Below is a small trained network, with its code and all its weights. Each question gives an input and a target symbol and asks what happens when units are switched off, that is, made to give their printed mean instead of their output.

import numpy as np


def w(rows, s, z=0):
    codes = np.array(rows[::2]) - 128.0
    scale = np.full(codes.shape[1], s)
    scale[-1] = z or s
    return codes * scale


def norm(h):
    return h / np.sqrt((h * h).mean(-1, keepdims=True) + 1e-5)


def f(y):
    return np.maximum(y, 0)


def softmax(a):
    e = np.exp(a - a.max(-1, keepdims=True))
    return e / e.sum(-1, keepdims=True)


def log_softmax(a):
    a = a - a.max(-1, keepdims=True)
    return a - np.log(np.exp(a).sum(-1, keepdims=True))


def net(x, mask):
    ids = ['ΛΦαγηπσ'.index(c) for c in x.split()]
    T = len(ids)
    res = E[ids] + P[:T]
    u = 0
    for l in range(3):
        q, k, v = (norm(res) @ M[l].T for M in (Q, K, V))
        z = softmax(np.where(np.tri(T) > 0, q @ k.T / 3**0.5, -1e9)) @ v
        res = res + np.where(mask[u], z, O[l][:, -1]) @ O[l][:, :-1]
        u += 1
        y = f(norm(res) @ A[l][:, :-1].T + A[l][:, -1])
        res = res + np.where(mask[u : u + 4], y, B[l][:, -1]) @ B[l][:, :-1]
        u += 4
    return log_softmax(norm(res)[-1] @ U[:, :-1].T + U[:, -1])


Q, K, V, O, A, B = {}, {}, {}, {}, {}, {}
E = w([
[175,174,28,129],'Λ',
[125,95,6,139],'Φ',
[112,142,70,100],'α',
[150,82,143,167],'γ',
[128,130,93,109],'η',
[180,211,162,77],'π',
[54,126,74,165],'σ',
],0.017)
P = w([
[181,54,162,92],'0',
[138,142,113,41],'1',
[207,130,151,196],'2',
[73,161,124,107],'3',
[152,124,136,255],'4',
[122,169,152,73],'5',
],0.017)
Q[0] = w([
[113,48,143,117],'L0H0',
[157,185,128,160],'L0H0',
[175,7,85,140],'L0H0',
],0.019)
K[0] = w([
[84,96,210,38],'L0H0',
[141,205,58,110],'L0H0',
[164,93,116,6],'L0H0',
],0.014)
V[0] = w([
[29,54,2,157],'L0H0',
[167,12,179,221],'L0H0',
[5,106,195,59],'L0H0',
],0.0051)
O[0] = w([
[230,91,79,42,154],'L0H0',
[100,29,148,141,164],'L0H0',
[191,139,162,1,2],'L0H0',
],0.0055,0.0032)
A[0] = w([
[17,196,205,37,143],'L0N0',
[19,240,107,31,248],'L0N1',
[85,239,120,157,80],'L0N2',
[14,116,109,9,151],'L0N3',
],0.015,0.0017)
B[0] = w([
[223,111,255,64,201],'L0N0',
[182,197,27,98,255],'L0N1',
[203,87,164,72,192],'L0N2',
[67,228,131,148,244],'L0N3',
],0.017,0.009)
Q[1] = w([
[235,125,57,255],'L1H0',
[213,120,174,214],'L1H0',
[87,244,193,227],'L1H0',
],0.017)
K[1] = w([
[71,21,63,24],'L1H0',
[54,2,193,26],'L1H0',
[49,57,127,160],'L1H0',
],0.017)
V[1] = w([
[151,103,226,125],'L1H0',
[141,194,124,253],'L1H0',
[114,214,148,87],'L1H0',
],0.025)
O[1] = w([
[72,93,185,57,41],'L1H0',
[4,158,57,181,1],'L1H0',
[129,242,191,154,175],'L1H0',
],0.02,0.005)
A[1] = w([
[117,98,206,83,5],'L1N0',
[73,120,252,148,39],'L1N1',
[37,153,156,85,118],'L1N2',
[205,76,162,138,106],'L1N3',
],0.026,0.0022)
B[1] = w([
[53,139,79,98,201],'L1N0',
[2,211,34,171,172],'L1N1',
[130,123,229,2,162],'L1N2',
[86,33,91,141,245],'L1N3',
],0.017,0.013)
Q[2] = w([
[52,103,160,96],'L2H0',
[74,53,129,254],'L2H0',
[87,160,178,48],'L2H0',
],0.013)
K[2] = w([
[52,99,188,24],'L2H0',
[39,23,101,254],'L2H0',
[143,169,214,35],'L2H0',
],0.0088)
V[2] = w([
[134,159,134,77],'L2H0',
[232,21,202,132],'L2H0',
[90,88,92,247],'L2H0',
],0.015)
O[2] = w([
[171,83,164,115,189],'L2H0',
[197,252,74,110,86],'L2H0',
[30,183,83,157,4],'L2H0',
],0.012,0.0043)
A[2] = w([
[3,165,177,71,33],'L2N0',
[114,198,62,92,253],'L2N1',
[111,36,75,55,247],'L2N2',
[183,184,47,125,14],'L2N3',
],0.027,0.0018)
B[2] = w([
[65,20,220,94,206],'L2N0',
[123,64,62,101,217],'L2N1',
[106,254,139,150,250],'L2N2',
[98,43,189,151,230],'L2N3',
],0.027,0.017)
U = w([
[74,85,76,194,70],'Λ',
[209,144,81,152,195],'Φ',
[145,148,210,216,137],'α',
[93,192,116,99,122],'γ',
[212,100,167,48,167],'η',
[75,73,222,112,162],'π',
[192,3,168,169,4],'σ',
],0.014,0.0014)

Each question gives the input, a string of symbols that net reads in full, and the target symbol t.
The units are the heads (3 rows each of Q, K, V and O) and the neurons (one row each of A and B). Each row of codes is followed by its name. A weight is (code - 128) times the scale printed after its matrix; where a second scale follows, it is the last column's (O, A, B and U).
mask holds one flag per unit, layer by layer, with each layer's heads first. A switched-off unit (its flag False) gives its mean, the last column of its rows in O or B, instead of its output. The means were averaged over made-up inputs and are rounded, as every weight is.
A unit's drop is (log p(t) with every unit on - log p(t) with that unit switched off) / (log p(t) with every unit on - log p(t) with every unit switched off).
The circuit of an input: a set's keep is (log p(t) with only the set's units on - log p(t) with every unit switched off) / (log p(t) with every unit on - log p(t) with every unit switched off). Starting from the 12 units with the biggest drops (on a tie, the unit counted first), units are removed one at a time, each time the one whose removal leaves the highest keep (on an exact tie, the one counted first), for as long as the keep stays at least 0.8.
circuit, biggest first: the units of the circuit, biggest drop first
most important unit: the unit with the biggest drop
k most important neurons: the k neurons with the biggest drops, biggest first
top k neurons in layer l: the k neurons of layer l with the biggest drops, biggest first
input α η π α, target η: most important unit -> L0N0
input α π π, target α: circuit, biggest first -> (L1H0 L0N0)
input α Φ η, target α: circuit, biggest first -> (L1H0 L0N0 L0N2 L0N1)
input Φ α η Φ α, target Φ: circuit, biggest first -> (L1H0 L2N0)
input γ η σ, target γ: 4 most important neurons -> (L2N2 L0N3 L0N1 L0N0)
input η γ π γ π σ, target η: circuit, biggest first -> (L0N0 L2N3)
input Φ α η Φ Λ, target Φ: 2 most important neurons -> (L0N3 L0N1)
input Φ π σ, target Φ: circuit, biggest first -> (L1H0 L2N0)
input α Λ α Φ Λ, target α: circuit, biggest first -> (L1H0 L0N0 L0N1 L0N2)
input γ α γ π η σ, target η: circuit, biggest first -> (L0N0 L0N1)
input σ π γ γ π, target σ: 3 most important neurons -> (L0N0 L0N2 L2N2)
input γ Λ γ, target γ: top 3 neurons in layer 0 -> (L0N3 L0N1 L0N0)
input Λ η η σ π, target Λ: circuit, biggest first -> (L0N3 L0N0 L0H0 L1H0)
input Λ γ γ σ α, target Λ: 3 most important neurons -> (L0N0 L0N3 L0N2)
input π γ γ π α π, target η: most important unit -> L0N1
input Λ π Φ Λ, target σ: 2 most important neurons -> (L2N3 L0N3)
input σ γ α Λ η, target σ: 4 most important neurons -> (L0N0 L0N2 L2N2 L2N3)
input γ γ π, target γ: top 2 neurons in layer 0 -> (L0N3 L0N0)
input Φ α Φ α Λ α, target σ: 3 most important neurons -> (L0N1 L2N3 L2N2)
input σ π Φ, target σ: top 2 neurons in layer 0 -> (L0N0 L0N2)
input γ π π, target γ: top 3 neurons in layer 0 -> (L0N3 L0N1 L0N0)
input α γ γ σ Λ Φ, target Λ: most important unit -> L1H0
input η Λ π η, target η: 2 most important neurons -> (L0N1 L0N0)
input Λ α η Φ α, target Λ: 3 most important neurons -> (L0N0 L0N2 L0N1)
input Λ γ π Φ Λ, target Λ: 2 most important neurons -> (L0N0 L0N2)
input α π Φ Φ γ, target α: top 2 neurons in layer 0 -> (L0N0 L0N2)
